Each row has a name. Each piece below is followed by the name of the row it came from, unless a question asks for something else. Each question is about the rows just above it. Places in a row count from 0.

[ 93 118 141 133 131 140 118 153 143 120] : Bedut
[203 132 115 106  97 118 146  71 104 152] : rap
[ 53 109 154 140 138 151 107 183 159 109] : fodom
[138 154 109 140  53  90 134 143 110 109] : detu
[191 125 123 105  93 126 142  79 111 150] : lumu
[114 158 104 153 178 102 131 143 117 113] : lanuk
Where does [133 131 140 118 153] start? Give its row and place.  Bedut, 3
Among the named rows, does one hold [115 158] next to each other, in this order?  no
[ 53 109 154 140 138] begins in row and place  fodom, 0
[109 140  53  90 134 143] begins in row and place  detu, 2
Does one of the named rows hold [ 91 134 143] side by side, in this order?  no

[165 106 182 165 107 173]  guta
[111 108  72 143 126  98]  fodom
[160 190 100 165 107 182]  rimez
Row and place where [107 173] starts:  guta, 4
Where does [165 107 182] start? Give its row and place.  rimez, 3
Does one of the named rows hold [111 108  72] side by side, in this order?  yes

[188 119 136  88 141 108 125 149 129 141 183  88 129  81 147 125 133 139
 110 120 138  94 143  90  90 138 136 112 146 151 108  78 103 107 134 140
 110  89 103 116 130 147  95 111 118] = guta
[201 137 143  89 142 105 133 154 123 151 180  83 119  80 146 159 115 148
  83 113 134  87 143  96  94 133 155 107 144 146 109  82  90 100 129 144
 120 112 108 101  92 117  90 127 103] = ginef
[188 119 136  88 141 108 125 149 129 141 183  88 129  81 147 125 133 139
 110 120 138  94 143  90  90 138 136 112 146 151 108  78 103 107 134 140
 110  89 103 120 105 130 112  91 110] = rimez
[180 110 145  78 138 100 108 144 131 126 172  92 120  85 137 101 137 119
 114 125 127 105 124  80 102 130 130 127 148 147 113  92 126 108 135 136
 115  93 101 107 118 148  82 132 122] = lanuk
[173  75 144 101 122 143  94 124 153 119 199  99 126  78 129  88 147 131
 110 113 119 150 148  66 110 146 166 106 130 200 117  77 118  89 152 128
 118 103 100 127 175 137  87 144  99] = pek
[147  94 154  97 125 108 119 119 135 122 167  92 110  90 122  83 130 113
  90 126 134 140 102  72 124 115 127 128 161 153 134 135 120 114 138 138
 135 113  81  91 103 139  77 138 138] = pav
[201 137 143  89 142 105 133 154 123 151 180  83 119  80 146 159 115 148
  83 113 134  87 143  96  94 133 155 107 144 146 109  82  90 100 135 139
 103  99  86 131 125 140 103  93 101] = Bedut
[189 146 140  95 151 118 137 157 121 161 185  88 137  81 143 149 124 156
  93 117 149  75 147 100  92 142 134 102 153 142 111  86  75 121 130 145
 101  85 114 122 103 119 104  94 118] = detu
[188 119 136  88 141 108 125 149 129 141 183  88 129  81 147 125 133 139
 110 120 138  94 143  51  90 138 136 112 146 151 108  78 103 107 134 140
 110  89 103 116 130 147  95 111 118] = fodom
[150 146 154 113 136 107 102 128 113 136 179 107 130  85 122  80 132 143
  78 108 119 106  95  64 123 126 148 117 147 146 138 120 100 134 122 145
 120 115 121  95  58  95  97 146 123] = rap
Among the named rows, does one hold [101 137 119 114] next to each other, in this order?  yes
Does one of the named rows hold [137  87 144  99] side by side, in this order?  yes
which: [201 137 143  89 142 105 133 154 123 151 180  83 119  80 146 159 115 148
  83 113 134  87 143  96  94 133 155 107 144 146 109  82  90 100 135 139
 103  99  86 131 125 140 103  93 101]  Bedut
Row and place where [180 110] starts:  lanuk, 0
Row and place where [110 146 166] starts:  pek, 24

[163 117 118 121  68 125 119 137 162 151 147 148 135  96 160  77  87 161
 123  85] : rap
[117 131 131 130 146 129 131 125 118 121 122 122 126 138 118 144 141 118
 130 141] : Kepit
[139 125 125 126 109 127 125 131 139 135 160  96 147 135  77 148  87 138
 126 115] : lanuk
[147 122 123 124  96 126 123 133 146 141 138 139 132 111 145 100 105 146
 125 104] : Bedut
[133 127 127 127 120 128 127 129 133 131 122 126 122 124 132 121 122 132
 127 122] : detu
Row and place where [122 122 126] starts:  Kepit, 10
Among the named rows, does one hold [ 77 160] next to each other, in this order?  no
Where does [147 148 135  96 160  77  87] start? Give its row and place.  rap, 10
Does one of the named rows hold [119 137 162 150] side by side, in this order?  no
[125 118] begins in row and place  Kepit, 7

[ 86 164 101 121 129  94 131 145 175 150 173  46 105] = lumu
[164 101 121 129  94 131 145 176 150 173  46 105 143] = fodom
[ 87 141 173 160 121 169 160 181 165 118 145  81  55] = Kepit
Where does [164 101 121 129  94 131 145 175 150 173  46 105] start? Give its row and place.  lumu, 1
Among the named rows, does one hold [ 94 131] next to each other, in this order?  yes

[115 109 125 121 132] = rimez
[112 115 110 124 139] = ginef
[157 119 109 102 144] = detu
[122 161  97 156 101] = lanuk
[ 99 133 139 104 151] = Kepit
[133 113 150 119 132] = rap
[189 119 109  81 157] = Bedut
[137  94 124 136 147] = fodom
[112 115 110 136 133] = pav
[152 120 116 110 130] = pek
Row and place where [150 119] starts:  rap, 2
Does one of the named rows hold [147 136 124] side by side, in this order?  no

[ 96 142 156  67 116 132 167  90 143] : lumu
[ 71 118 129 163  90 139 102 159  96] : rap
[104 143 151  69 118 129 163  90 139] : fodom
[100 138 149  71 113 126 159  94 136] : pav
[121 124 127 122 126 128 126 122 128] : ginef
The row with [ 71 118 129 163  90 139 102 159  96] is  rap
Among the named rows, does one hold [ 94 137] next to each other, in this order?  no
[ 69 118 129 163  90 139] begins in row and place  fodom, 3
Does one of the named rows hold [ 67 117] side by side, in this order?  no

[140 117 107 115 123 127 113 125 129 130 133 127 127 127 122 119 139 134] : lumu
[123 111 121 112 119 124 139 106 119 129 137 120 123 128 111 104 124 147] : rimez
[125 129 130 133 128 127 127 122 119 139 130 128 141 129 116 119 117 126] : guta
[136 121 136 129 126 147 132 123 131 123 124 138 125 143 127 119 109 126] : lanuk
[125 139 129 121 129 114 131 128 121 128 145 125 136 109 123 116 134 122] : Kepit
[126 124 115 122 119  97 132 128 120 135 131 116 141 116 126 112 144 125] : rap
[122 141 107 125 153 159 128 131 133 124 124 134 119 114 126 208 147 122] : pav
Does one of the named rows hold [153 159 128 131 133] side by side, in this order?  yes
Where does [123 127 113 125 129 130 133 127 127 127 122] start? Give its row and place.  lumu, 4
Row and place where [139 129 121 129 114 131 128 121 128 145 125 136] starts:  Kepit, 1
Where does [131 128] start? Give its row and place.  Kepit, 6
Row and place where [131 133 124] starts:  pav, 7
Among the named rows, does one hold [117 107 116] next to each other, in this order?  no
Where does [125 129 130 133 127 127 127 122 119 139] start? Give its row and place.  lumu, 7

[133 128 129 124 108 120] -> rimez
[123 116 109 134  61 122] -> fodom
[ 95 149 168 150 206 139] -> ginef
[137 130 127 123 114 131] -> guta
[123 114] begins in row and place  guta, 3
Does one of the named rows hold [130 127] side by side, in this order?  yes
Where does [123 116] start? Give its row and place.  fodom, 0

[153 110 129 135 122 118 137 108 109  86 119]  detu
[110 153 151 118 122 109 108 119  86 137 135]  Kepit
[118 108 159 134  81  47  98  68 166 127 113]  pek
Does one of the named rows hold [108 159 134] side by side, in this order?  yes
Row and place where [153 110] starts:  detu, 0
Row and place where [151 118] starts:  Kepit, 2
Row and place where [118 122 109 108 119  86 137 135] starts:  Kepit, 3
Row and place where [151 118 122 109 108 119] starts:  Kepit, 2

[103 178  85 182  53 196 211 105 127 178  85 182  54 196 211 105 127  71
  58 120  77 192 124 176  96 137 113 134  86 133 102 111 109 118  99 143
  96  63 103] -> lumu
[113 127 137 103 141 112 108 111 131 111  93 112  95 102 114 123 120 134
 136 130 135 109 128 125 134 136 139 123 140 118 135 109 108 101 133 133
 106  92  91] -> rap
[140 153  87 169  64 171 207 132 103 178  85 182  54 196 211 105 127  71
  58 120 137 102  92 128 156 159 169  90 159 127 128 104 103  83 155 151
 113 106 110] -> ginef
[103 178  85 182  54 196 211 105 127] begins in row and place  ginef, 8
Among the named rows, does one hold [111 102 133  86] next to each other, in this order?  no
Among the named rows, does one hold [101 133] next to each other, in this order?  yes

[119 119 131 123  99 119 115 107 144 141 139 128 141 132 145 117 128 164
 176] -> fodom
[138  80 141 138 136 109  80 111 143 167 157 130 107 119 156 138 118 156
 117] -> rap
[127 126 109 133 142 117 103 143 108 152 156 156 147 108 125 148 126 160
 144] -> rimez
[114 120 106 114 124 128 118 133 127 114 107 118 106 115 116 118 100 137
 136] -> Kepit
[148 113 124 105 129 152 132 126 120 165 146 139 122 112 133 158 159 119
 122] -> pav
[148 126 152 147 153 102 133 135 131 152 123 156 107 156 118 116 119 130
 117] -> Bedut
[155  71 159 145 164 117 132  56 174 136 123 122 115 149 121 106 128  69
 130] -> pek
[163 103 165 158 131 161 106 117 118 108  88 115  99 188 150  92 120 177
 132] -> detu
[130  93 151 124  86 189 158  97 101 122 116 107 132 143 151 139 143  91
  95] -> lumu
[166 155 131 166 112 109 107 151  95 113 116 128 104 146 140 137 120 124
 146] -> guta
Among the named rows, does one hold [107 156 118 116] next to each other, in this order?  yes
Where does [133 142 117] start? Give its row and place.  rimez, 3
Is [ 95 151 107 109] printed in one of the named rows, side by side and in this order?  no
[156 107 156 118 116 119 130 117] begins in row and place  Bedut, 11
[116 118] begins in row and place  Kepit, 14
Where does [157 130] start? Give its row and place.  rap, 10

[137 115 117 129 119 148  54 187  92 144 107 140 160 140 117 100 117 143
 141 133  97 202 109 124 101 157 135 110 173  99 122 137 150 169 105 119
 133  97 113 176 187  83 105 126 135  97 122 143 110 124 139  84 145 143
 125  61 183  77 207 152 148  90]  ginef
[122 205  94 146 132 147 135 137 178 132 204 128  98  96 149 159 150 112
 129  98 141  84 183 160 165  71 131 136  62 175 114 117 111  91 139 175
 129 140 104 113 139 129 148 131 158 110 165  72 135  75 152 163 148  91
 116 178 139 154 158 142  91 121]  rimez
[137 115 117 128 118 146  55 188  91 147 107 139 157 138 120 100 117 143
 138 133  98 204 112 122 100 153 136 108 174  99 121 138 149 171 107 119
 131  98 112 172 190  82 106 128 137  95 122 142 107 126 143  84 148 138
 124  62 182  79 208 148 152  91]  Kepit
Does one of the named rows hold [138  84 145 143] side by side, in this order?  no
Is [142 122  95 137 128] printed in one of the named rows, side by side and in this order?  no
Does one of the named rows hold [139 154 158] side by side, in this order?  yes
Among the named rows, does one hold [161 140] next to each other, in this order?  no
Does one of the named rows hold [122  97 135] side by side, in this order?  no

[111 151 132 133 134 103 102 136 136 120 111 153 138 123 115 145 113 123
 123 123 106 142 124 135 133 123 142 102 126 117 157 106  97 163 142 111
 126 144 149 132  67 114 130 136 114 120] = pav
[166 133 149 127 116 106 133 134 132 121 103 147 128 142 115 123 123 113
 123 145 108 149 129 149 135 132 159  88 143 116 141 111 122 172 135 109
 136 117 124 130  79 130 136 141  94 105] = pek
[114 166 133 149 125 116 106 133 134 131 122 157 132 148 139 155 128 110
 133 125 117 166 124 138 117 126 152  86 132 118 143 104 109 174 127  88
 143 114 104 146  81 105 139 127 110 105] = rimez
[172 135 109 136] begins in row and place  pek, 33
Is [149 125 115] printed in one of the named rows, side by side and in this order?  no
Where does [166 133 149 125 116 106 133 134] start? Give its row and place.  rimez, 1
[115 145 113 123 123 123] begins in row and place  pav, 14
Is [115 123 123 113 123] printed in one of the named rows, side by side and in this order?  yes

[ 72  66 100  68 172  66 130 171  74] -> lumu
[108 155  54  61  88 189  73 107 121] -> guta
[ 98  72  66 100  69 172  66 130 171] -> fodom
Is [ 68 172  66 130 171] printed in one of the named rows, side by side and in this order?  yes
[ 66 100  68] begins in row and place  lumu, 1
Row and place where [ 72  66 100  69 172  66 130 171] starts:  fodom, 1
Row and place where [ 61  88 189  73 107] starts:  guta, 3
[ 61  88 189] begins in row and place  guta, 3
The row with [ 98  72  66 100  69 172  66 130 171] is  fodom

[131  65 114 136 122 121 149 126 120 137 118 129 141 115 130 140 110 131
 147 109 127 157 122 106 170 113 115 154 112 114 139 122 116 125 130] : pek
[114  65 136 124 122 149 125 119 139 121 128 139 116 130 143 107 128 141
 110 126 157 119 107 172 111 115 159 115 117 140 122 117 131 133 121] : fodom
[137  65 128 112 136 128 124 147 137 140 120 141 129 118 115 130 110 107
 128 144 109 120 145 119 109 173 109 111 152 115 116 138 128 125 129] : ginef
[138  65 127 121 150 126 122 136 115 125 135 114 134 140 109 128 140 106
 123 153 122 107 169 113 115 154 115 116 142 123 114 125 130 123 136] : lanuk
[111 114 114 136 122 121 149 126 120 137 149 129 141 115 130 140 139 131
 147 109 127 157 122 106 170 113 115 103 112 114 139 122 116 125 130] : lumu
[134  65 120 135 130 117 132 123 121 147 122 122 139 116 128 136 115 131
 142 109 131 140 114 123 144 122 104 168 108 116 164 115 113 153 129] : pav
[125  65 131 132 115 136 131 113 137 127 123 147 124 121 136 118 131 135
 117 132 137 113 129 138 113 122 147 117 104 172 113 118 164 115 114] : Bedut
[137  65 128 112 136 128 124 147 123 117 137 117 127 135 118 132 139 107
 128 144 109 120 145 119 109 173 109 111 152 115 116 138 128 119 129] : Kepit
Row and place where [135 114 134 140 109] starts:  lanuk, 10
Among the named rows, does one hold [131 142 109] next to each other, in this order?  yes
[135 117] begins in row and place  Bedut, 17
Where do [131  65 114 136 122 121 149 126 120 137 118 129 141 115 130 140 110 131
 147 109 127 157 122 106 170 113 115 154 112 114 139 122 116 125 130] appear?  pek
Where does [120 137 118 129 141 115 130 140 110] start? Give its row and place.  pek, 8

[ 91  87 126 199 118 150 168 173 120 123 112 117 150 122] -> fodom
[129 143 159 129 128 131  90 116 120 105 129 122 158 163] -> guta
[129 143 159 129 128 131  90 116 192 105 129 122 158 166] -> Kepit
[129 143 159 129 128 131  90 116 192 105 129 122 158 163] -> rimez
Among the named rows, does one hold [193 105] next to each other, in this order?  no
Is [131  90 117] printed in one of the named rows, side by side and in this order?  no
Does one of the named rows hold [143 159 129 128] side by side, in this order?  yes
Row and place where [123 112 117] starts:  fodom, 9
which: [129 143 159 129 128 131  90 116 192 105 129 122 158 163]  rimez
Is [128 131  90] printed in one of the named rows, side by side and in this order?  yes

